Below is a small trained network, with its code and all its weights. Each question gives an input and a target symbol and asks what happens when units are switched off, that is, made to give their printed mean instead of their output.

import numpy as np


def w(rows, s, z=0):
    codes = np.array(rows[::2]) - 128.0
    scale = np.full(codes.shape[1], s)
    scale[-1] = z or s
    return codes * scale


def norm(h):
    return h / np.sqrt((h * h).mean(-1, keepdims=True) + 1e-5)


def f(y):
    return y / 2 * (1 + np.tanh(0.7978845608 * (y + 0.044715 * y**3)))


def softmax(a):
    e = np.exp(a - a.max(-1, keepdims=True))
    return e / e.sum(-1, keepdims=True)


def log_softmax(a):
    a = a - a.max(-1, keepdims=True)
    return a - np.log(np.exp(a).sum(-1, keepdims=True))


def net(x, mask):
    ids = ['αβηλμστφψω'.index(c) for c in x.split()]
    T = len(ids)
    res = E[ids] + P[:T]
    u = 0
    for l in range(2):
        q, k, v = (norm(res) @ M[l].T for M in (Q, K, V))
        z = softmax(np.where(np.tri(T) > 0, q @ k.T / 2**0.5, -1e9)) @ v
        res = res + np.where(mask[u], z, O[l][:, -1]) @ O[l][:, :-1]
        u += 1
        y = f(norm(res) @ A[l][:, :-1].T + A[l][:, -1])
        res = res + np.where(mask[u : u + 4], y, B[l][:, -1]) @ B[l][:, :-1]
        u += 4
    return log_softmax(norm(res)[-1] @ U[:, :-1].T + U[:, -1])


Q, K, V, O, A, B = {}, {}, {}, {}, {}, {}
E = w([
[170,121,140,60],'α',
[210,115,106,98],'β',
[198,88,122,131],'η',
[166,103,112,65],'λ',
[194,94,127,154],'μ',
[155,84,117,77],'σ',
[89,176,162,104],'τ',
[51,251,139,64],'φ',
[169,109,152,106],'ψ',
[145,89,148,105],'ω',
],0.014)
P = w([
[122,133,118,166],'0',
[85,103,144,111],'1',
[147,188,189,133],'2',
[99,121,134,122],'3',
[98,122,133,119],'4',
[145,195,184,128],'5',
[123,65,231,3],'6',
[100,131,127,118],'7',
[141,198,186,125],'8',
[136,80,202,9],'9',
],0.022)
Q[0] = w([
[49,7,125,133],'L0H0',
[130,140,194,111],'L0H0',
],0.015)
K[0] = w([
[186,1,175,99],'L0H0',
[79,171,221,133],'L0H0',
],0.009)
V[0] = w([
[255,186,233,125],'L0H0',
[83,171,154,166],'L0H0',
],0.0052)
O[0] = w([
[120,2,129,139,254],'L0H0',
[70,117,155,233,106],'L0H0',
],0.0077,0.0039)
A[0] = w([
[172,188,176,188,76],'L0N0',
[175,254,222,86,39],'L0N1',
[132,142,87,60,3],'L0N2',
[162,32,126,89,146],'L0N3',
],0.0095,0.0048)
B[0] = w([
[100,184,134,176,142],'L0N0',
[153,88,247,146,176],'L0N1',
[98,152,141,215,127],'L0N2',
[47,148,163,107,255],'L0N3',
],0.012,0.0082)
Q[1] = w([
[4,119,65,140],'L1H0',
[57,137,100,89],'L1H0',
],0.016)
K[1] = w([
[163,28,1,223],'L1H0',
[117,40,44,143],'L1H0',
],0.012)
V[1] = w([
[91,250,147,152],'L1H0',
[108,104,140,230],'L1H0',
],0.013)
O[1] = w([
[5,254,23,40,21],'L1H0',
[137,185,231,115,1],'L1H0',
],0.012,0.004)
A[1] = w([
[188,102,196,149,232],'L1N0',
[129,59,98,93,4],'L1N1',
[254,102,121,132,110],'L1N2',
[202,69,125,64,32],'L1N3',
],0.018,0.0039)
B[1] = w([
[124,155,59,186,253],'L1N0',
[28,152,162,153,168],'L1N1',
[118,171,106,7,179],'L1N2',
[149,74,206,69,196],'L1N3',
],0.016,0.014)
U = w([
[19,65,139,192,4],'α',
[174,39,78,109,205],'β',
[251,164,221,113,4],'η',
[89,126,32,126,181],'λ',
[149,208,187,195,178],'μ',
[107,139,14,102,203],'σ',
[156,215,55,14,156],'τ',
[87,151,76,149,176],'φ',
[114,85,115,235,110],'ψ',
[142,253,199,62,46],'ω',
],0.015,0.0043)

Each question gives the input, a string of symbols that net reads in full, and the target symbol t.
The units are the heads (2 rows each of Q, K, V and O) and the neurons (one row each of A and B). Each row of codes is followed by its name. A weight is (code - 128) times the scale printed after its matrix; where a second scale follows, it is the last column's (O, A, B and U).
mask holds one flag per unit, layer by layer, with each layer's heads first. A switched-off unit (its flag False) gives its mean, the last column of its rows in O or B, instead of its output. The means were averaged over made-up inputs and are rounded, as every weight is.
A unit's drop is (log p(t) with every unit on - log p(t) with that unit switched off) / (log p(t) with every unit on - log p(t) with every unit switched off).
The circuit of an input: a set's keep is (log p(t) with only the set's units on - log p(t) with every unit switched off) / (log p(t) with every unit on - log p(t) with every unit switched off). Starting from all 10 units, units are removed one at a time, each time the one whose removal leaves the highest keep (on an exact tie, the one counted first), for as long as the keep stays at least 0.8.
units of the circuit, in order: the units of the circuit, biggest drop first
unit that matters most: the unit with the biggest drop
top k neurons: the k neurons with the biggest drops, biggest first
k most important neurons of layer l: the k neurons of layer l with the biggest drops, biggest first
input β σ α τ μ, target β: unit that matters most -> L1H0
input β β α α λ β β α τ, target μ: top 2 neurons -> (L0N1, L0N0)
input η τ η α ψ λ ω α β, target μ: units of the circuit, in order -> (L0N1, L1N0)
input ψ β β η λ, target ψ: 2 most important neurons of layer 1 -> (L1N2, L1N0)
input α η β β ω σ σ φ, target α: top 4 neurons -> (L1N2, L0N3, L1N0, L0N0)
input β μ α β α α ψ α β, target τ: top 4 neurons -> (L1N2, L0N3, L1N0, L0N2)
input ψ σ η β σ, target ψ: 2 most important neurons of layer 0 -> (L0N3, L0N0)
input σ β α β, target σ: top 3 neurons -> (L0N1, L0N2, L0N3)
input α η φ β β, target α: top 4 neurons -> (L0N3, L1N1, L1N2, L0N0)
input σ α α β τ φ τ α β, target μ: 2 most important neurons of layer 1 -> (L1N2, L1N3)
input σ η λ ω τ σ β β ψ, target μ: 2 most important neurons of layer 0 -> (L0N1, L0N3)
input ω β α β, target ω: units of the circuit, in order -> (L1H0, L0N3)
input ψ α β ψ β, target ψ: top 3 neurons -> (L0N3, L1N0, L0N0)
input σ λ β ω, target σ: top 2 neurons -> (L0N1, L0N2)
input ψ ω β ω λ, target ψ: top 2 neurons -> (L1N0, L0N3)
input ω α ω α α, target ω: top 2 neurons -> (L0N3, L0N1)
input τ φ λ ω α, target τ: top 2 neurons -> (L1N1, L1N0)
input τ β β η τ, target τ: units of the circuit, in order -> (L0N3, L1H0, L1N1)
input β β β, target τ: top 2 neurons -> (L1N2, L1N0)
input β μ α, target η: 3 most important neurons of layer 0 -> (L0N2, L0N1, L0N3)
input β β σ λ β η, target τ: units of the circuit, in order -> (L1N2)
input β ω η, target σ: most important neuron of layer 1 -> (L1N0)
